Here is a tiny trained network, its code and every weight. The questions are about switching its units off for an input and a class, where a switched-off unit gives its printed mean instead of its output.

import numpy as np


def w(rows, s, z=0):
    codes = np.array(rows[::2]) - 128.0
    scale = np.full(codes.shape[1], s)
    scale[-1] = z or s
    return codes * scale


def norm(h):
    return h / np.sqrt((h * h).mean(-1, keepdims=True) + 1e-5)


def f(y):
    return y / 2 * (1 + np.tanh(0.7978845608 * (y + 0.044715 * y**3)))


def log_softmax(a):
    a = a - a.max(-1, keepdims=True)
    return a - np.log(np.exp(a).sum(-1, keepdims=True))


def net(x, mask):
    res = np.array(x, float).reshape(1, 4) / 4 @ E
    u = 0
    for l in range(4):
        y = f(norm(res) @ A[l][:, :-1].T + A[l][:, -1])
        res = res + np.where(mask[u : u + 8], y, B[l][:, -1]) @ B[l][:, :-1]
        u += 8
    return log_softmax(norm(res)[-1] @ U[:, :-1].T + U[:, -1])


A, B = {}, {}
E = w([
[139,121,136,127,118,124,133,112,141,131,130,124],'x0',
[181,215,153,213,22,87,220,129,78,160,58,40],'x1',
[161,225,120,112,94,113,156,130,116,62,224,174],'x2',
[248,162,6,177,110,73,187,121,109,135,79,126],'x3',
],0.0023)
A[0] = w([
[185,52,69,102,199,147,57,131,122,174,41,185,85],'0.n0',
[66,70,139,135,121,253,34,183,223,140,182,149,195],'0.n1',
[22,218,201,237,52,56,176,204,153,166,102,35,169],'0.n2',
[60,45,249,177,217,188,141,136,68,247,23,46,220],'0.n3',
[210,239,51,124,197,66,142,150,65,89,170,192,39],'0.n4',
[99,53,36,197,179,145,118,58,155,46,128,203,2],'0.n5',
[65,237,229,106,72,144,245,153,111,95,176,196,77],'0.n6',
[131,59,139,147,200,79,119,103,225,192,96,169,205],'0.n7',
],0.0018,0.00071)
B[0] = w([
[127,195,26,149,45,52,88,66,37,127,157,155,183],'0.n0',
[110,87,151,126,71,118,251,65,58,85,89,156,251],'0.n1',
[99,242,218,76,100,135,92,189,110,138,93,137,201],'0.n2',
[196,143,192,16,179,145,128,98,212,67,73,125,252],'0.n3',
[173,39,169,108,185,84,174,64,89,75,166,89,196],'0.n4',
[236,250,236,150,77,126,84,87,153,133,158,48,153],'0.n5',
[117,115,140,218,114,45,49,64,149,162,165,177,182],'0.n6',
[86,184,97,114,166,86,143,110,67,133,169,200,182],'0.n7',
],0.0022,0.0018)
A[1] = w([
[123,156,188,78,81,76,139,144,61,132,166,104,201],'1.n0',
[47,128,162,196,87,141,32,138,139,100,180,172,171],'1.n1',
[159,82,35,146,202,131,20,105,170,157,119,115,3],'1.n2',
[125,108,114,118,179,191,12,149,225,220,77,132,74],'1.n3',
[78,65,185,101,146,199,100,181,142,187,78,94,4],'1.n4',
[62,6,171,200,127,178,138,162,180,118,232,100,41],'1.n5',
[131,203,219,92,155,180,97,151,189,75,148,105,80],'1.n6',
[126,81,39,86,128,99,81,97,64,161,86,172,87],'1.n7',
],0.0025,0.00057)
B[1] = w([
[103,177,128,163,118,127,91,102,170,159,173,125,238],'1.n0',
[136,187,95,170,100,154,163,110,145,183,138,130,255],'1.n1',
[132,164,93,156,83,55,122,114,130,105,169,80,198],'1.n2',
[200,176,112,148,99,98,142,120,128,137,174,118,191],'1.n3',
[193,128,167,47,84,78,151,135,61,140,133,98,232],'1.n4',
[207,108,4,159,87,154,159,136,103,114,154,131,193],'1.n5',
[120,130,110,149,96,139,82,88,136,181,108,82,240],'1.n6',
[132,113,151,163,130,71,72,81,139,166,175,162,243],'1.n7',
],0.004,0.00086)
A[2] = w([
[175,89,102,158,146,182,144,175,117,196,13,53,2],'2.n0',
[203,166,141,178,140,112,214,185,102,90,78,98,133],'2.n1',
[119,161,168,153,105,89,57,149,94,132,158,126,178],'2.n2',
[147,184,97,178,3,116,171,129,44,140,152,145,108],'2.n3',
[167,66,130,74,151,103,137,143,152,67,139,137,128],'2.n4',
[151,138,80,166,121,171,163,114,100,92,185,165,251],'2.n5',
[144,51,51,150,171,45,133,176,139,159,143,67,196],'2.n6',
[99,21,111,31,129,119,69,125,88,104,143,149,82],'2.n7',
],0.0033,0.00063)
B[2] = w([
[157,102,113,126,143,84,30,176,246,66,51,239,163],'2.n0',
[173,95,129,122,245,184,72,149,136,173,194,186,212],'2.n1',
[155,71,160,154,115,46,143,109,199,136,152,41,162],'2.n2',
[94,65,161,133,165,163,84,133,155,184,194,87,219],'2.n3',
[86,159,132,177,218,125,170,147,53,93,132,5,175],'2.n4',
[156,152,163,34,33,198,107,191,146,157,68,93,220],'2.n5',
[94,216,140,203,73,132,85,25,145,120,113,174,177],'2.n6',
[161,180,124,200,158,123,209,141,123,204,78,120,250],'2.n7',
],0.0031,0.0023)
A[3] = w([
[160,137,131,133,172,141,145,119,115,171,145,69,244],'3.n0',
[44,153,145,158,99,174,142,96,165,123,168,111,159],'3.n1',
[98,86,110,87,85,200,127,139,118,100,157,138,22],'3.n2',
[168,131,88,150,170,134,137,106,75,3,139,132,88],'3.n3',
[126,51,133,98,195,116,193,100,69,146,89,118,45],'3.n4',
[127,140,160,82,105,140,132,201,136,126,80,91,93],'3.n5',
[126,96,100,142,122,91,73,75,132,172,114,83,127],'3.n6',
[211,143,126,138,158,87,105,146,143,123,153,133,254],'3.n7',
],0.0046,0.00069)
B[3] = w([
[87,92,76,104,153,181,176,88,93,124,123,80,227],'3.n0',
[106,179,79,169,158,106,113,193,133,105,76,112,207],'3.n1',
[180,128,79,138,113,121,118,141,163,48,109,213,161],'3.n2',
[105,86,186,87,13,87,159,111,141,74,80,50,193],'3.n3',
[33,168,90,186,121,193,164,142,95,199,148,169,202],'3.n4',
[98,72,81,67,78,96,97,3,99,117,162,179,158],'3.n5',
[132,173,108,189,111,120,100,130,53,88,159,207,187],'3.n6',
[111,82,136,111,152,133,174,185,116,116,139,129,251],'3.n7',
],0.0042,0.0025)
U = w([
[13,125,63,151,176,216,220,71,46,232,113,172,253],'0',
[126,176,16,113,88,212,104,186,209,33,158,232,132],'1',
[93,80,218,1,59,105,55,19,134,193,42,122,206],'2',
[38,222,177,216,74,124,67,169,195,184,157,37,11],'3',
[144,150,55,222,96,19,95,23,40,88,151,181,77],'4',
[148,63,134,33,38,84,207,103,121,29,141,20,193],'5',
[211,63,135,170,202,83,55,186,204,157,31,222,83],'6',
[204,54,152,122,206,216,186,193,117,189,226,57,68],'7',
],0.0074,0.00036)

Each question gives the input, the list of numbers given to net, and the class t.
The units are the neurons (one row each of A and B). Each row of codes is followed by its name. A weight is (code - 128) times the scale printed after its matrix; where a second scale follows, it is the last column's (A, B and U).
mask holds one flag per neuron, layer by layer. A switched-off neuron (its flag False) gives its mean, the last column of its row in B, instead of its output. The means were averaged over made-up inputs and are rounded, as every weight is.
A unit's drop is (log p(t) with every unit on - log p(t) with that unit switched off) / (log p(t) with every unit on - log p(t) with every unit switched off).
The circuit of an input: a set's keep is (log p(t) with only the set's units on - log p(t) with every unit switched off) / (log p(t) with every unit on - log p(t) with every unit switched off). Starting from the 12 units with the biggest drops (on a tie, the unit counted first), units are removed one at a time, each time the one whose removal leaves the highest keep (on an exact tie, the one counted first), for as long as the keep stays at least 0.8.
circuit, biggest first: the units of the circuit, biggest drop first
unit that matters most: the unit with the biggest drop
k most important neurons: the k neurons with the biggest drops, biggest first
k most important neurons of layer l: the k neurons of layer l with the biggest drops, biggest first
input [-8,4,-1,0], class 2: unit that matters most : 0.n2
input [1,0,2,4], class 5: circuit, biggest first : 0.n4, 3.n3
input [0,7,-3,-8], class 2: circuit, biggest first : 3.n5, 0.n3
input [-4,2,-3,7], class 6: circuit, biggest first : 2.n0, 2.n1
input [-5,-2,3,-8], class 1: circuit, biggest first : 3.n2, 1.n5
input [2,7,-2,1], class 6: 3 most important neurons : 2.n0, 2.n1, 2.n5
input [-6,1,8,6], class 7: circuit, biggest first : 2.n1, 2.n3, 3.n7
input [-8,-2,8,3], class 5: 2 most important neurons : 0.n4, 3.n3
input [-5,-6,1,2], class 5: 2 most important neurons : 3.n3, 0.n6
input [5,-2,1,8], class 5: 3 most important neurons : 3.n3, 1.n6, 0.n4
input [4,-1,6,7], class 5: circuit, biggest first : 3.n3, 0.n4
input [7,-5,4,-8], class 1: circuit, biggest first : 3.n2, 1.n5
input [1,-4,0,-4], class 0: circuit, biggest first : 2.n7, 0.n1
input [-3,0,-4,1], class 4: circuit, biggest first : 3.n6
input [6,-8,1,-5], class 1: 4 most important neurons : 3.n2, 1.n5, 1.n1, 0.n4
input [-7,3,-3,0], class 2: 2 most important neurons : 0.n2, 3.n5
input [-5,-4,-8,-1], class 0: 2 most important neurons of layer 0 : 0.n3, 0.n1
input [-1,-8,-3,1], class 4: 2 most important neurons : 1.n2, 0.n0
input [-7,-7,0,8], class 4: 2 most important neurons : 1.n7, 2.n6
input [-5,5,-8,-3], class 2: unit that matters most : 3.n5
input [5,6,-1,-1], class 2: 2 most important neurons : 0.n2, 3.n5
